Each row has a name. After each piece below comes the name of the row it's from, unless a question asks for something else. Each question is about the rows just above it. Some pieces are copies with a little noise. Places in a row count from 1.

V: [ 44 166  64 128 132  64 119  82 153]
R: [182 153 164 127 115 131 106  96 140]
E: [133 104 136 132 133 140 140 144 125]
J: [ 73  92  80 149 104  81 121  97 154]
C: [129  98 131 122 132 139 136 147 112]
K: [ 78 210 119  86 173 135 152 157 116]
Y: [ 76 156 158 122 118 140 115 118 139]
T: [172 164 153 127 118 140 115 118 139]
Where do [166  64 128] appear?
V
[153 164 127] is in which row?
R

Z: [135 139 137 136 140 128 137 128 138 137 128 144 129 141 141 128 135 129
 129 129 131 137 139 132 134]
F: [135 139 137 136 140 128 137 128 138 137 128 144 129 141 141 126 173 122
 124 128 113 151  84 209 218]
M: [ 66 102  61  70  79 158  69 144  89 173 166  30 186  80  63 133  75 118
 122 118 130 151 141 109 113]
P: [ 80  60 116 103 129 143 114 147  86  81 132 207 129 188 136 157  60 197
 176 165 193 116 199 101  78]
G: [ 69  95  72  79  95 158  80 149  96 155 157 107 170 131  84 149  64 172
 156 161 150  82 139 177 174]
H: [135 139 137 136 140 128 137 128 138 137 128 144 129 141 141 126 173 122
 124 128 113 151  95 141 140]
tags:
[197] -> Q_909
[114] -> Q_781
[80] -> Q_743
[69] -> Q_564
[137] -> Q_190
Join P by its entry at place 7:
Q_781
[ 69  94  72  79  95 158  80 149  96 155 157 107 170 131  84 150  64 173
 156 161 150  82 140 177 174]
G
[173 166  30 186  80  63 133  75 118 122 118 130] begins in row and place
M, 10
[135 139 137 136 140 128 137 128 138 137 128 144 129 141 141 128 135 129
 129 129 131 137 139 132 134]
Z

B: [ 21 103 106 132 141  60  24 144  19]
A: [162 127 134 130 116 131 158 109 161]
D: [151 132 100 141 114  77 164  67 165]
X: [149 156 149 152 145 171 126 134 170]
Q: [ 97  97 132 116 111 117  99 155  79]
L: [ 95 152 104 152 125 128 116 153 133]
N: [ 94 180  85 186 153  89  97  66 165]
S: [104  85 141  95 116 132 112 150  73]
W: [102 127 119 153  98 138 108 179 118]
Go on from [162 127] to the end of its row.
[134 130 116 131 158 109 161]
After [116 131], its row goes on with
[158 109 161]

fomu: [164 103 144 201 133 152 214 177 170  83]
Voza: [164 103 144 201 133 152 213 177 170  83]
Lud: [109 121  94  64 133 113 213 120 121 140]
After [201 133 152 213], its row goes on with
[177 170  83]
key -> tag
[84] -> Q_698
[201] -> Q_168
[140] -> Q_896
[83] -> Q_64
Look up the entry of Voza at place 10 in the table:
Q_64
[164 103 144 201 133 152 214 177 170  83]
fomu

Dami: [140 181 179 150 217  70 125]
pide: [200 137 181 179 150 217  70]
mudu: [158  88 159 122  62  54 134]
Nabaf: [203  38 227 148 140  55 125]
gini: [158  88 159  99 122 157 148]
Bavon: [200 137 181 179 150 140  70]
gup: [157  88 159 179 150 140 121]
[200 137 181 179 150 217  70]
pide
[137 181 179 150 217  70] begins in row and place
pide, 2
tags:
[140] -> Q_3
[54] -> Q_970
[157] -> Q_489
[150] -> Q_473
The tag of gup, keyed by place 6:
Q_3
Row and place where [ 99 122 157 148] starts:
gini, 4
After [181 179 150 140], its row goes on with
[70]
[201 137 181 179 150 140  70]
Bavon
The rest of the row after [ 88 159 179]:
[150 140 121]

suvud: [184 159 184 121 156]
mimin: [111 156 111  84 146]
savos: [224 155 224 171 154]
teno: [131 156 111  84 146]
vok: [124  82 124 166 192]
suk: [ 93 123  93  76 143]
vuviz: [150 191 150 142 136]
gubag: [ 78  93 123 103  42]
Sozi: [ 48 124  48 127 114]
Table of tags by key:
[224] -> Q_529
[78] -> Q_648
[111] -> Q_538
[93] -> Q_251
[184] -> Q_673
Join gubag by its entry at place 1:
Q_648
[184 159 184 121 156]
suvud
[124  82 124 166 192] is in which row?
vok
[123  93]
suk
Row and place where [224 171 154] starts:
savos, 3
After [184 121], its row goes on with
[156]

reke: [162 175 167 181 121]
vun: [143  97  94 141 120]
perat: [223  94 198 181  55]
[145  97  94 141 120]
vun
[162 175 168 180 122]
reke

rire: [105 154 169 137]
Sesu: [154  39  28 112]
lezor: [192 100  92  77]
lumim: [140 159 192  33]
Gop: [125  98  74 160]
Vitos: [106  76  26 178]
Kig: [126 121 160  74]
sutiz: [172  67  70  92]
Kod: [121 150 154 118]
kuf: [ 87 120 198 105]
Gik: [114  96 128 114]
Row and place where [160  74] starts:
Kig, 3
tags:
[98] -> Q_12
[67] -> Q_649
[125] -> Q_139
[77] -> Q_443
[76] -> Q_102
[97] -> Q_966
[96] -> Q_455
The tag of Gop, keyed by place 2:
Q_12
Which row holds [192 100  92  77]?
lezor
[ 87 121 200 105]
kuf

Tivu: [118 142 113  78  65 155 139]
lobin: [136 111 156 109  34 141 190]
sudu: [135 111 156 109  34 122 103]
The rest of the row after [142 113]:
[ 78  65 155 139]
The rest of the row after [135 111 156]:
[109  34 122 103]
[137 112 156 109  34 141 190]
lobin
Row and place where [ 34 141] starts:
lobin, 5

nud: [214 100 135 111 114 165 135  97]
dip: [150 179 119 183 179 112 179 217]
Ruf: [157  70 144 148 179 124 125 152]
vopaz: [178  85 126 144 189 105 124 179]
zariv: [183 164 108 108 139 115 108 166]
rumod: [145 110 147 119  76 162 120  79]
dag: [ 71  99 159 111 113 165 155  20]
Todad: [ 71  99 188 134  65 122 135 154]
gano: [188  68 120 144 193 100  94 190]
sofo: [214 100 159 111 114 165 135  97]
[115 108] begins in row and place
zariv, 6
The rest of the row after [159 111 114 165]:
[135  97]

